Below are the code and all the weights of a small trained network. Each question names an input and a target symbol and asks about switching units off, where a switched-off unit gives its printed mean instead of its output.

import numpy as np


def w(rows, s, z=0):
    codes = np.array(rows[::2]) - 128.0
    scale = np.full(codes.shape[1], s)
    scale[-1] = z or s
    return codes * scale


def norm(h):
    return h / np.sqrt((h * h).mean(-1, keepdims=True) + 1e-5)


def f(y):
    return np.maximum(y, 0)


def softmax(a):
    e = np.exp(a - a.max(-1, keepdims=True))
    return e / e.sum(-1, keepdims=True)


def log_softmax(a):
    a = a - a.max(-1, keepdims=True)
    return a - np.log(np.exp(a).sum(-1, keepdims=True))


def net(x, mask):
    ids = ['ΓΠΨΩαβδεζηθλμξστ'.index(c) for c in x.split()]
    T = len(ids)
    res = E[ids] + P[:T]
    r = norm(res)
    for j in range(3):
        rows = slice(2 * j, 2 * j + 2)
        q, k, v = (r @ M[0][rows].T for M in (Q, K, V))
        z = softmax(np.where(np.tri(T) > 0, q @ k.T / 2**0.5, -1e9)) @ v
        o = O[0][rows]
        res = res + np.where(mask[j], z, o[:, -1]) @ o[:, :-1]
    y = f(norm(res) @ A[0][:, :-1].T + A[0][:, -1])
    res = res + np.where(mask[3:7], y, B[0][:, -1]) @ B[0][:, :-1]
    return log_softmax(norm(res)[-1] @ U[:, :-1].T + U[:, -1])


Q, K, V, O, A, B = {}, {}, {}, {}, {}, {}
E = w([
[151,154,149],'Γ',
[133,61,116],'Π',
[51,140,142],'Ψ',
[176,113,149],'Ω',
[156,128,147],'α',
[164,119,143],'β',
[114,147,138],'δ',
[113,167,140],'ε',
[200,148,141],'ζ',
[129,175,158],'η',
[95,156,130],'θ',
[191,122,150],'λ',
[151,95,136],'μ',
[253,63,113],'ξ',
[94,157,103],'σ',
[132,143,69],'τ',
],0.025)
P = w([
[155,12,89],'0',
[107,150,104],'1',
[129,134,106],'2',
[128,131,112],'3',
[138,123,119],'4',
[140,126,119],'5',
[144,121,120],'6',
[150,128,126],'7',
[146,118,125],'8',
[149,115,129],'9',
[140,104,112],'10',
],0.011)
Q[0] = w([
[110,93,64],'H1',
[85,211,68],'H1',
[153,117,130],'H2',
[41,111,228],'H2',
[2,111,122],'H3',
[76,112,164],'H3',
],0.0087)
K[0] = w([
[182,82,177],'H1',
[169,94,67],'H1',
[46,205,22],'H2',
[87,119,2],'H2',
[79,115,206],'H3',
[174,180,194],'H3',
],0.0085)
V[0] = w([
[127,94,190],'H1',
[141,161,99],'H1',
[162,154,194],'H2',
[187,144,49],'H2',
[212,245,99],'H3',
[99,105,42],'H3',
],0.012)
O[0] = w([
[148,254,211,100],'H1',
[129,140,86,160],'H1',
[84,28,174,198],'H2',
[236,128,27,238],'H2',
[152,180,42,253],'H3',
[99,93,30,152],'H3',
],0.0081,0.0033)
A[0] = w([
[122,76,123,2],'N1',
[59,102,142,71],'N2',
[157,11,119,186],'N3',
[152,147,121,105],'N4',
],0.012,0.0015)
B[0] = w([
[151,143,254,146],'N1',
[130,100,53,139],'N2',
[109,248,115,253],'N3',
[147,210,150,166],'N4',
],0.0077,0.0066)
U = w([
[181,91,130,221],'Γ',
[160,117,186,249],'Π',
[150,133,126,69],'Ψ',
[137,168,195,171],'Ω',
[137,77,151,76],'α',
[132,99,154,43],'β',
[151,123,155,124],'δ',
[105,176,189,32],'ε',
[112,144,81,252],'ζ',
[112,156,163,54],'η',
[101,80,158,143],'θ',
[138,117,137,52],'λ',
[150,89,4,143],'μ',
[99,158,135,80],'ξ',
[150,118,149,35],'σ',
[98,191,156,140],'τ',
],0.013,0.0035)

Each question gives the input, a string of symbols that net reads in full, and the target symbol t.
The units are the heads (2 rows each of Q, K, V and O) and the neurons (one row each of A and B). Each row of codes is followed by its name. A weight is (code - 128) times the scale printed after its matrix; where a second scale follows, it is the last column's (O, A, B and U).
mask holds one flag per unit, heads first, then neurons. A switched-off unit (its flag False) gives its mean, the last column of its rows in O or B, instead of its output. The means were averaged over made-up inputs and are rounded, as every weight is.
A unit's drop is (log p(t) with every unit on - log p(t) with that unit switched off) / (log p(t) with every unit on - log p(t) with every unit switched off).
The circuit of an input: a set's keep is (log p(t) with only the set's units on - log p(t) with every unit switched off) / (log p(t) with every unit on - log p(t) with every unit switched off). Starting from all 7 units, units are removed one at a time, each time the one whose removal leaves the highest keep (on an exact tie, the one counted first), for as long as the keep stays at least 0.8.
units of the circuit, in order: the units of the circuit, biggest drop first
top k neurons: the k neurons with the biggest drops, biggest first
heads that matter: for each layer, one digit per head in row order, 1 if its drop is at least 0.15 and else 0, layers parted by /
drop of u: that unit's drop, to one decimal
input α τ δ, target μ: heads that matter => 100
input Γ τ μ Ω, target μ: heads that matter => 011
input δ τ Ψ τ α λ, target μ: heads that matter => 001
input α α τ Ω, target μ: heads that matter => 001
input α τ τ α η, target μ: heads that matter => 100
input ε τ θ, target μ: heads that matter => 101
input σ μ τ τ ζ, target μ: units of the circuit, in order => [H3 H1]
input α τ ε σ α τ ε θ, target μ: heads that matter => 100
input η ζ η τ ζ δ, target μ: units of the circuit, in order => [H1]
input σ μ τ Ψ, target μ: heads that matter => 110
input ε α β α δ τ ε η τ α ζ, target μ: heads that matter => 001
input α ξ τ θ λ, target μ: drop of H2 => 0.1
input α σ η τ θ θ μ λ μ τ ε, target μ: drop of H2 => -0.1
input τ α σ, target μ: drop of H1 => 0.2
input Π δ τ β, target μ: drop of H3 => 0.7
input α λ τ Ψ τ η, target μ: top neuron => [N3]
